Below is a small trained network, with its code and all its weights. Each question gives an input and a class and asks what happens when units are switched off, that is, made to give their printed mean instead of their output.

import numpy as np


def w(rows, s, z=0):
    codes = np.array(rows[::2]) - 128.0
    scale = np.full(codes.shape[1], s)
    scale[-1] = z or s
    return codes * scale


def norm(h):
    return h / np.sqrt((h * h).mean(-1, keepdims=True) + 1e-5)


def f(y):
    return y / 2 * (1 + np.tanh(0.7978845608 * (y + 0.044715 * y**3)))


def log_softmax(a):
    a = a - a.max(-1, keepdims=True)
    return a - np.log(np.exp(a).sum(-1, keepdims=True))


def net(x, mask):
    res = np.array(x, float).reshape(1, 5) / 4 @ E
    u = 0
    for l in range(2):
        y = f(norm(res) @ A[l][:, :-1].T + A[l][:, -1])
        res = res + np.where(mask[u : u + 16], y, B[l][:, -1]) @ B[l][:, :-1]
        u += 16
    return log_softmax(norm(res)[-1] @ U[:, :-1].T + U[:, -1])


A, B = {}, {}
E = w([
[200,142,254,148],'x0',
[22,85,195,148],'x1',
[128,127,127,128],'x2',
[155,45,129,56],'x3',
[89,211,160,28],'x4',
],0.0045)
A[0] = w([
[104,183,160,31,21],'L0N1',
[252,179,55,70,48],'L0N2',
[158,28,107,248,41],'L0N3',
[193,138,251,109,79],'L0N4',
[38,117,14,84,80],'L0N5',
[156,50,130,46,11],'L0N6',
[154,48,135,36,2],'L0N7',
[21,64,191,120,30],'L0N8',
[159,50,126,49,26],'L0N9',
[103,254,111,208,49],'L0N10',
[136,92,130,97,35],'L0N11',
[98,189,153,54,17],'L0N12',
[95,194,159,45,38],'L0N13',
[23,75,191,125,9],'L0N14',
[96,193,156,53,16],'L0N15',
[106,202,125,190,37],'L0N16',
],0.0088,0.0022)
B[0] = w([
[184,70,99,152,187],'L0N1',
[155,248,125,208,253],'L0N2',
[221,55,81,125,237],'L0N3',
[112,131,215,36,236],'L0N4',
[145,121,252,49,247],'L0N5',
[60,90,124,173,163],'L0N6',
[50,83,130,181,168],'L0N7',
[146,226,111,188,214],'L0N8',
[62,91,123,176,165],'L0N9',
[32,74,150,196,209],'L0N10',
[108,123,124,145,118],'L0N11',
[172,87,91,144,171],'L0N12',
[184,77,88,149,189],'L0N13',
[144,218,111,183,203],'L0N14',
[177,84,92,150,176],'L0N15',
[75,99,128,151,157],'L0N16',
],0.026,0.0039)
A[1] = w([
[119,252,64,127,10],'L1N1',
[175,69,20,81,61],'L1N2',
[134,132,133,127,99],'L1N3',
[115,127,184,37,58],'L1N4',
[139,110,134,124,78],'L1N5',
[140,178,111,127,45],'L1N6',
[113,123,107,120,146],'L1N7',
[135,218,106,140,7],'L1N8',
[13,78,97,157,21],'L1N9',
[199,78,79,119,36],'L1N10',
[126,117,182,84,62],'L1N11',
[116,134,177,19,55],'L1N12',
[134,139,123,115,99],'L1N13',
[49,91,112,157,23],'L1N14',
[125,137,64,155,92],'L1N15',
[181,90,95,124,23],'L1N16',
],0.014,0.0017)
B[1] = w([
[128,246,112,208,248],'L1N1',
[251,86,73,126,216],'L1N2',
[126,134,121,127,130],'L1N3',
[109,165,173,9,217],'L1N4',
[143,135,124,134,136],'L1N5',
[106,156,123,161,160],'L1N6',
[115,120,139,142,110],'L1N7',
[127,201,100,182,232],'L1N8',
[13,30,190,190,213],'L1N9',
[189,51,70,98,254],'L1N10',
[131,162,134,60,194],'L1N11',
[92,159,183,7,215],'L1N12',
[116,133,140,135,118],'L1N13',
[60,59,174,155,183],'L1N14',
[121,149,168,58,164],'L1N15',
[171,74,103,118,205],'L1N16',
],0.027,0.0042)
U = w([
[218,63,82,110,135],'0',
[129,243,128,193,121],'1',
[101,159,198,6,110],'2',
[33,51,168,174,104],'3',
[127,128,148,124,254],'4',
[92,135,77,95,28],'5',
],0.012,0.0078)

Each question gives the input, the list of numbers given to net, and the class t.
The units are the neurons (one row each of A and B). Each row of codes is followed by its name. A weight is (code - 128) times the scale printed after its matrix; where a second scale follows, it is the last column's (A, B and U).
mask holds one flag per neuron, layer by layer. A switched-off neuron (its flag False) gives its mean, the last column of its row in B, instead of its output. The means were averaged over made-up inputs and are rounded, as every weight is.
A unit's drop is (log p(t) with every unit on - log p(t) with that unit switched off) / (log p(t) with every unit on - log p(t) with every unit switched off).
The circuit of an input: a set's keep is (log p(t) with only the set's units on - log p(t) with every unit switched off) / (log p(t) with every unit on - log p(t) with every unit switched off). Starting from the 12 units with the biggest drops (on a tie, the unit counted first), units are removed one at a time, each time the one whose removal leaves the highest keep (on an exact tie, the one counted first), for as long as the keep stays at least 0.8.
units of the circuit, in order: the units of the circuit, biggest drop first
unit that matters most: the unit with the biggest drop
top k neurons: the k neurons with the biggest drops, biggest first
k most important neurons of layer l: the k neurons of layer l with the biggest drops, biggest first
drop of u: that unit's drop, to one decimal
input [1,-1,-6,6,5], class 3: unit that matters most -> L0N7
input [8,-5,-2,8,8], class 0: 2 most important neurons of layer 0 -> L0N1, L0N13
input [3,-7,5,-8,3], class 3: 4 most important neurons of layer 0 -> L0N10, L0N16, L0N8, L0N14
input [8,0,6,8,8], class 0: top 2 neurons -> L0N1, L0N13
input [6,8,-8,8,6], class 1: top 2 neurons -> L0N8, L0N14
input [-5,6,-1,8,4], class 3: top 3 neurons -> L0N7, L0N2, L0N6
input [8,5,-6,-7,5], class 2: 2 most important neurons of layer 0 -> L0N4, L0N2
input [2,-2,5,8,8], class 0: 2 most important neurons of layer 1 -> L1N2, L1N10
input [-3,5,-6,7,6], class 3: top 4 neurons -> L0N7, L0N6, L0N9, L0N3
input [5,0,-5,-1,3], class 2: top 2 neurons -> L0N4, L0N3
input [4,5,5,7,-5], class 3: top 2 neurons -> L0N2, L0N7
input [-4,1,8,-8,7], class 3: top 2 neurons -> L0N10, L0N3
input [7,-7,-4,6,2], class 1: top 2 neurons -> L0N2, L0N5
input [2,-5,2,8,8], class 0: top 3 neurons -> L0N1, L0N13, L0N10
input [7,-4,-3,-2,3], class 2: units of the circuit, in order -> L0N4
input [1,3,5,-5,5], class 0: top 2 neurons -> L0N13, L0N15
input [4,4,-2,-3,-5], class 0: 3 most important neurons of layer 0 -> L0N3, L0N5, L0N2
input [-8,2,8,-6,7], class 2: top 2 neurons -> L0N5, L0N3
input [-3,8,0,4,-7], class 1: top 2 neurons -> L0N8, L0N14
input [4,7,-1,5,-8], class 0: top 2 neurons -> L0N3, L0N2
input [1,-1,-7,-8,5], class 3: units of the circuit, in order -> L0N10
input [-5,-8,7,7,4], class 1: 2 most important neurons of layer 0 -> L0N2, L0N10
input [-4,7,1,3,-6], class 1: 2 most important neurons of layer 0 -> L0N8, L0N14
input [7,0,-3,8,-3], class 3: 2 most important neurons of layer 1 -> L1N9, L1N14
input [-7,7,-1,-4,-7], class 0: drop of L1N1 -> 0.1
input [-4,-7,-4,-1,0], class 1: drop of L0N2 -> 2.1
input [-8,-5,-6,6,-5], class 2: drop of L0N5 -> 0.7
input [-8,4,0,3,-7], class 2: top neuron -> L0N5
